Here is a tiny trained network, its code and every weight. The questions are about switching its units off for an input and a class, where a switched-off unit gives its printed mean instead of its output.

import numpy as np


def w(rows, s, z=0):
    codes = np.array(rows[::2]) - 128.0
    scale = np.full(codes.shape[1], s)
    scale[-1] = z or s
    return codes * scale


def f(y):
    return np.maximum(y, 0)


def log_softmax(a):
    a = a - a.max(-1, keepdims=True)
    return a - np.log(np.exp(a).sum(-1, keepdims=True))


def net(x, mask):
    res = np.array(x, float).reshape(1, 5) / 4 @ E
    y = f(res @ A[0][:, :-1].T + A[0][:, -1])
    res = res + np.where(mask, y, B[0][:, -1]) @ B[0][:, :-1]
    return log_softmax(res[-1] @ U[:, :-1].T + U[:, -1])


A, B = {}, {}
E = w([
[108,136,158,74,95,195],'x0',
[157,127,135,141,81,108],'x1',
[233,155,6,41,112,132],'x2',
[9,211,62,176,127,138],'x3',
[195,167,135,169,123,148],'x4',
],0.011)
A[0] = w([
[147,126,167,113,156,135,85],'neuron 1',
[80,127,183,166,121,120,51],'neuron 2',
[161,64,183,120,163,131,120],'neuron 3',
[69,158,110,182,116,154,81],'neuron 4',
[111,168,138,144,104,139,113],'neuron 5',
[101,153,255,163,158,107,2],'neuron 6',
[105,131,168,145,129,107,70],'neuron 7',
],0.013,0.0017)
B[0] = w([
[91,163,82,185,71,116,161],'neuron 1',
[132,133,94,77,182,73,213],'neuron 2',
[18,129,135,231,57,217,208],'neuron 3',
[50,2,75,171,80,164,211],'neuron 4',
[82,179,113,133,83,124,165],'neuron 5',
[163,187,175,58,191,53,248],'neuron 6',
[122,118,212,93,114,67,176],'neuron 7',
],0.0092,0.013)
U = w([
[52,103,128,217,98,173,1],'0',
[161,202,114,4,203,101,255],'1',
],0.011,0.00074)

Each question gives the input, the list of numbers given to net, and the class t.
The units are the neurons (one row each of A and B). Each row of codes is followed by its name. A weight is (code - 128) times the scale printed after its matrix; where a second scale follows, it is the last column's (A, B and U).
mask holds one flag per neuron, in row order. A switched-off neuron (its flag False) gives its mean, the last column of its row in B, instead of its output. The means were averaged over made-up inputs and are rounded, as every weight is.
A unit's drop is (log p(t) with every unit on - log p(t) with that unit switched off) / (log p(t) with every unit on - log p(t) with every unit switched off).
The circuit of an input: a set's keep is (log p(t) with only the set's units on - log p(t) with every unit switched off) / (log p(t) with every unit on - log p(t) with every unit switched off). Starting from all 7 units, units are removed one at a time, each time the one whose removal leaves the highest keep (on an exact tie, the one counted first), for as long as the keep stays at least 0.8.
units of the circuit, in order: the units of the circuit, biggest drop first
k most important neurons: the k neurons with the biggest drops, biggest first
drop when u is switched off: that unit's drop, to one decimal
input [0,4,3,-3,4], class 0: units of the circuit, in order => neuron 6
input [0,1,7,7,3], class 0: 3 most important neurons => neuron 6; neuron 2; neuron 4
input [8,-1,-8,7,-2], class 1: 2 most important neurons => neuron 6; neuron 2
input [2,-2,-6,-5,-2], class 1: 2 most important neurons => neuron 6; neuron 4
input [8,-1,2,-2,-1], class 0: 3 most important neurons => neuron 6; neuron 2; neuron 7
input [-4,-6,3,-5,8], class 0: 2 most important neurons => neuron 6; neuron 3
input [0,8,-8,6,4], class 1: 3 most important neurons => neuron 6; neuron 2; neuron 3
input [-1,-4,4,-4,-8], class 0: 3 most important neurons => neuron 6; neuron 2; neuron 3
input [3,8,-3,-1,-8], class 1: drop when neuron 4 is switched off => 0.2
input [-5,4,-5,1,-6], class 1: drop when neuron 6 is switched off => 0.1
input [2,-2,3,-6,-2], class 0: drop when neuron 3 is switched off => 0.1
